Below is a small trained network, with its code and all its weights. Each question gives an input and a target symbol and asks what happens when units are switched off, that is, made to give their printed mean instead of their output.

import numpy as np


def w(rows, s, z=0):
    codes = np.array(rows[::2]) - 128.0
    scale = np.full(codes.shape[1], s)
    scale[-1] = z or s
    return codes * scale


def norm(h):
    return h / np.sqrt((h * h).mean(-1, keepdims=True) + 1e-5)


def f(y):
    return y / 2 * (1 + np.tanh(0.7978845608 * (y + 0.044715 * y**3)))


def softmax(a):
    e = np.exp(a - a.max(-1, keepdims=True))
    return e / e.sum(-1, keepdims=True)


def log_softmax(a):
    a = a - a.max(-1, keepdims=True)
    return a - np.log(np.exp(a).sum(-1, keepdims=True))


def net(x, mask):
    ids = ['ΘΦΨΩβεμξπσ'.index(c) for c in x.split()]
    T = len(ids)
    res = E[ids] + P[:T]
    u = 0
    for l in range(2):
        r = norm(res)
        for j in range(2):
            rows = slice(2 * j, 2 * j + 2)
            q, k, v = (r @ M[l][rows].T for M in (Q, K, V))
            z = softmax(np.where(np.tri(T) > 0, q @ k.T / 2**0.5, -1e9)) @ v
            o = O[l][rows]
            res = res + np.where(mask[u + j], z, o[:, -1]) @ o[:, :-1]
        u += 2
        y = f(norm(res) @ A[l][:, :-1].T + A[l][:, -1])
        res = res + np.where(mask[u : u + 4], y, B[l][:, -1]) @ B[l][:, :-1]
        u += 4
    return log_softmax(norm(res)[-1] @ U[:, :-1].T + U[:, -1])


Q, K, V, O, A, B = {}, {}, {}, {}, {}, {}
E = w([
[92,194,63,130],'Θ',
[165,124,77,191],'Φ',
[83,114,191,93],'Ψ',
[129,247,177,102],'Ω',
[172,126,174,140],'β',
[119,133,221,114],'ε',
[72,146,64,101],'μ',
[217,155,135,198],'ξ',
[38,87,165,85],'π',
[127,27,76,160],'σ',
],0.015)
P = w([
[152,164,92,74],'0',
[122,175,103,151],'1',
[203,154,151,10],'2',
[120,147,134,170],'3',
[154,135,113,36],'4',
[133,124,170,182],'5',
[182,121,73,80],'6',
[162,114,201,199],'7',
[156,140,66,85],'8',
],0.013)
Q[0] = w([
[152,154,168,244],'L0H1',
[41,183,58,149],'L0H1',
[100,234,90,30],'L0H2',
[67,153,154,253],'L0H2',
],0.0069)
K[0] = w([
[51,59,199,166],'L0H1',
[148,32,216,237],'L0H1',
[210,64,34,68],'L0H2',
[70,52,18,254],'L0H2',
],0.0048)
V[0] = w([
[116,204,35,37],'L0H1',
[36,169,253,146],'L0H1',
[241,141,241,45],'L0H2',
[168,127,188,57],'L0H2',
],0.0048)
O[0] = w([
[136,88,243,157,252],'L0H1',
[207,132,132,122,93],'L0H1',
[205,2,109,156,176],'L0H2',
[163,194,166,2,154],'L0H2',
],0.0097,0.0037)
A[0] = w([
[65,210,98,51,211],'L0N1',
[154,115,77,154,203],'L0N2',
[130,1,171,1,250],'L0N3',
[44,84,196,170,200],'L0N4',
],0.011,0.0023)
B[0] = w([
[178,84,117,133,202],'L0N1',
[109,64,130,118,144],'L0N2',
[143,7,143,119,254],'L0N3',
[135,197,153,177,174],'L0N4',
],0.018,0.0088)
Q[1] = w([
[104,12,105,30],'L1H1',
[10,222,199,125],'L1H1',
[115,151,126,254],'L1H2',
[180,171,64,26],'L1H2',
],0.0079)
K[1] = w([
[57,42,84,25],'L1H1',
[41,134,211,139],'L1H1',
[74,104,194,181],'L1H2',
[244,66,143,59],'L1H2',
],0.011)
V[1] = w([
[26,191,122,45],'L1H1',
[176,109,185,81],'L1H1',
[29,165,184,71],'L1H2',
[138,157,254,42],'L1H2',
],0.0072)
O[1] = w([
[199,74,82,254,1],'L1H1',
[146,181,77,62,160],'L1H1',
[95,122,72,74,40],'L1H2',
[148,49,205,176,94],'L1H2',
],0.0095,0.0072)
A[1] = w([
[131,132,255,36,203],'L1N1',
[67,111,38,201,202],'L1N2',
[113,150,194,48,50],'L1N3',
[243,100,17,55,254],'L1N4',
],0.0069,0.0038)
B[1] = w([
[92,2,168,120,254],'L1N1',
[212,24,178,41,142],'L1N2',
[107,201,102,97,141],'L1N3',
[160,16,46,195,236],'L1N4',
],0.01,0.0067)
U = w([
[177,82,62,148,63],'Θ',
[82,131,121,84,3],'Φ',
[144,75,77,122,236],'Ψ',
[122,155,106,186,68],'Ω',
[183,164,132,99,23],'β',
[120,175,139,207,133],'ε',
[73,173,102,52,52],'μ',
[114,175,82,151,103],'ξ',
[160,55,131,2,180],'π',
[210,141,52,190,104],'σ',
],0.0086,0.0044)

Each question gives the input, a string of symbols that net reads in full, and the target symbol t.
The units are the heads (2 rows each of Q, K, V and O) and the neurons (one row each of A and B). Each row of codes is followed by its name. A weight is (code - 128) times the scale printed after its matrix; where a second scale follows, it is the last column's (O, A, B and U).
mask holds one flag per unit, layer by layer, with each layer's heads first. A switched-off unit (its flag False) gives its mean, the last column of its rows in O or B, instead of its output. The means were averaged over made-up inputs and are rounded, as every weight is.
A unit's drop is (log p(t) with every unit on - log p(t) with that unit switched off) / (log p(t) with every unit on - log p(t) with every unit switched off).
The circuit of an input: a set's keep is (log p(t) with only the set's units on - log p(t) with every unit switched off) / (log p(t) with every unit on - log p(t) with every unit switched off). Starting from all 12 units, units are removed one at a time, each time the one whose removal leaves the highest keep (on an exact tie, the one counted first), for as long as the keep stays at least 0.8.
circuit, biggest first: the units of the circuit, biggest drop first
most important unit: the unit with the biggest drop
top k neurons: the k neurons with the biggest drops, biggest first
which heads matter: for each layer, one digit per head in row order, 1 if its drop is at least 0.15 and else 0, layers parted by /
drop of u: that unit's drop, to one decimal
input μ Θ Ω μ, target ε: most important unit => L0N3
input Θ Θ ξ Ψ μ Ω, target ε: which heads matter => 01 / 10
input Ψ σ Ψ Θ, target σ: top 4 neurons => L0N3, L1N1, L1N2, L0N1
input Ψ Θ Θ Φ, target ε: circuit, biggest first => L0N3, L0H2, L1N4
input Θ Θ Φ Ω, target ε: circuit, biggest first => L0N3, L1H1
input β ξ Θ Θ, target μ: circuit, biggest first => L0N3, L1N4
input Θ Ω Θ Θ Θ π, target ε: which heads matter => 01 / 00
input σ Θ Θ ξ, target ε: circuit, biggest first => L0N3, L0H2, L0N1
input σ σ Θ Θ Θ π, target ε: circuit, biggest first => L0N4, L0H2
input Ψ Θ ε ε, target ε: circuit, biggest first => L0N3, L0N4
input σ σ Ψ Θ, target σ: top 3 neurons => L0N3, L1N1, L0N1
input Ω Θ Ω σ, target ε: circuit, biggest first => L0N4, L0H2, L0N3
input β Θ Θ Θ π Ψ, target ε: circuit, biggest first => L0N4, L0H2
input σ μ ξ Ψ μ Θ Θ β, target ε: which heads matter => 01 / 00
input Φ Θ β Φ, target ε: most important unit => L0H2
input Θ Θ σ Θ, target ε: top 3 neurons => L0N3, L1N4, L0N4
input ε Ψ σ Φ Θ Θ Θ σ, target ε: drop of L0H2 => 0.6
input ξ Φ μ Θ ξ Θ Θ μ, target ε: drop of L1H1 => 0.2
input Θ Θ β ε, target ε: drop of L1N1 => 0.0
